Here is a tiny trained network, its code and every weight. The questions are about switching its units off for an input and a target symbol, where a switched-off unit gives its printed mean instead of its output.

import numpy as np


def w(rows, s, z=0):
    codes = np.array(rows[::2]) - 128.0
    scale = np.full(codes.shape[1], s)
    scale[-1] = z or s
    return codes * scale


def f(y):
    return y / 2 * (1 + np.tanh(0.7978845608 * (y + 0.044715 * y**3)))


def softmax(a):
    e = np.exp(a - a.max(-1, keepdims=True))
    return e / e.sum(-1, keepdims=True)


def log_softmax(a):
    a = a - a.max(-1, keepdims=True)
    return a - np.log(np.exp(a).sum(-1, keepdims=True))


def net(x, mask):
    ids = ['ΘΩδεζμ'.index(c) for c in x.split()]
    T = len(ids)
    res = E[ids] + P[:T]
    r = res
    for j in range(3):
        rows = slice(3 * j, 3 * j + 3)
        q, k, v = (r @ M[0][rows].T for M in (Q, K, V))
        z = softmax(np.where(np.tri(T) > 0, q @ k.T / 3**0.5, -1e9)) @ v
        o = O[0][rows]
        res = res + np.where(mask[j], z, o[:, -1]) @ o[:, :-1]
    y = f(res @ A[0][:, :-1].T + A[0][:, -1])
    res = res + np.where(mask[3:11], y, B[0][:, -1]) @ B[0][:, :-1]
    return log_softmax(res[-1] @ U[:, :-1].T + U[:, -1])


Q, K, V, O, A, B = {}, {}, {}, {}, {}, {}
E = w([
[104,168,132,75],'Θ',
[111,76,167,35],'Ω',
[95,120,22,65],'δ',
[248,239,45,19],'ε',
[102,42,56,190],'ζ',
[79,175,199,133],'μ',
],0.016)
P = w([
[77,137,134,55],'0',
[185,78,134,110],'1',
[203,95,142,138],'2',
[169,106,97,111],'3',
[180,119,130,136],'4',
[135,113,169,123],'5',
[212,115,85,117],'6',
[201,126,110,133],'7',
[212,120,87,103],'8',
[144,130,31,2],'9',
[147,136,106,97],'10',
[211,134,105,146],'11',
[230,121,95,144],'12',
[114,134,143,83],'13',
],0.0053)
Q[0] = w([
[111,92,99,134],'h1',
[182,153,158,174],'h1',
[69,245,53,175],'h1',
[94,159,87,245],'h2',
[140,182,55,71],'h2',
[111,172,188,135],'h2',
[93,138,96,79],'h3',
[108,2,71,161],'h3',
[37,112,84,209],'h3',
],0.0088)
K[0] = w([
[160,109,100,218],'h1',
[64,122,192,114],'h1',
[190,131,98,168],'h1',
[138,114,61,229],'h2',
[159,182,138,162],'h2',
[158,29,153,56],'h2',
[2,69,52,135],'h3',
[120,99,150,167],'h3',
[93,143,129,124],'h3',
],0.0085)
V[0] = w([
[226,60,74,125],'h1',
[185,130,186,2],'h1',
[169,74,158,94],'h1',
[107,132,109,198],'h2',
[248,173,62,125],'h2',
[137,211,130,202],'h2',
[115,142,137,192],'h3',
[174,113,73,186],'h3',
[123,93,68,184],'h3',
],0.0096)
O[0] = w([
[78,2,133,173,255],'h1',
[55,41,226,4,149],'h1',
[167,37,156,95,154],'h1',
[73,151,147,177,74],'h2',
[214,179,68,96,220],'h2',
[108,22,176,179,31],'h2',
[65,155,151,166,69],'h3',
[245,86,168,158,179],'h3',
[192,100,133,127,196],'h3',
],0.0056,0.0041)
A[0] = w([
[152,85,185,16,97],'n1',
[91,26,54,53,141],'n2',
[105,44,42,49,228],'n3',
[56,11,126,142,177],'n4',
[160,55,209,159,115],'n5',
[118,93,46,135,254],'n6',
[58,122,180,111,156],'n7',
[120,255,106,71,77],'n8',
],0.01,0.0056)
B[0] = w([
[220,81,115,92,210],'n1',
[133,157,136,122,219],'n2',
[108,166,167,208,254],'n3',
[128,38,97,231,189],'n4',
[88,199,60,70,138],'n5',
[52,157,169,202,218],'n6',
[213,134,130,115,151],'n7',
[25,90,2,104,170],'n8',
],0.0071,0.015)
U = w([
[102,63,156,106,36],'Θ',
[254,123,235,175,48],'Ω',
[177,245,213,173,239],'δ',
[144,103,67,116,1],'ε',
[126,92,148,180,176],'ζ',
[85,172,156,126,131],'μ',
],0.0088,0.0034)

Each question gives the input, a string of symbols that net reads in full, and the target symbol t.
The units are the heads (3 rows each of Q, K, V and O) and the neurons (one row each of A and B). Each row of codes is followed by its name. A weight is (code - 128) times the scale printed after its matrix; where a second scale follows, it is the last column's (O, A, B and U).
mask holds one flag per unit, heads first, then neurons. A switched-off unit (its flag False) gives its mean, the last column of its rows in O or B, instead of its output. The means were averaged over made-up inputs and are rounded, as every weight is.
A unit's drop is (log p(t) with every unit on - log p(t) with that unit switched off) / (log p(t) with every unit on - log p(t) with every unit switched off).
The circuit of an input: a set's keep is (log p(t) with only the set's units on - log p(t) with every unit switched off) / (log p(t) with every unit on - log p(t) with every unit switched off). Starting from all 11 units, units are removed one at a time, each time the one whose removal leaves the highest keep (on an exact tie, the one counted first), for as long as the keep stays at least 0.8.
circuit, biggest first: the units of the circuit, biggest drop first
most important unit: the unit with the biggest drop
k most important neurons: the k neurons with the biggest drops, biggest first
heads that matter: for each layer, one digit per head in row order, 1 if its drop is at least 0.15 and else 0, layers parted by /
drop of u: that unit's drop, to one decimal
input ζ ζ μ ζ Ω δ, target δ: most important unit : n8
input μ ζ ε μ μ Ω, target Ω: 4 most important neurons : n1, n8, n7, n6
input μ Ω Ω Ω μ, target Θ: circuit, biggest first : h1, n3, n6
input Ω Θ Ω ζ ζ δ ε Ω ζ ε, target ε: heads that matter : 010
input μ ε δ ε ζ μ μ ζ ζ μ ζ ε δ, target δ: heads that matter : 000
input δ ε ε Θ, target Ω: circuit, biggest first : h1, n1, n8
input Ω μ ζ Ω μ μ μ μ μ, target μ: 3 most important neurons : n8, n4, n1
input ε Θ μ ζ Ω ζ μ Θ ε, target ε: heads that matter : 000
input Ω Ω μ, target Θ: circuit, biggest first : h1, n3
input ε ε μ, target Ω: 3 most important neurons : n1, n8, n6
input ε ζ ε δ δ, target Ω: 3 most important neurons : n8, n1, n5
input μ Ω μ, target μ: heads that matter : 001
input ζ ζ ζ Ω ζ Ω ζ Ω ε ε μ, target Ω: heads that matter : 100
input ζ Θ ε δ ε δ, target Ω: drop of n8 : 0.3
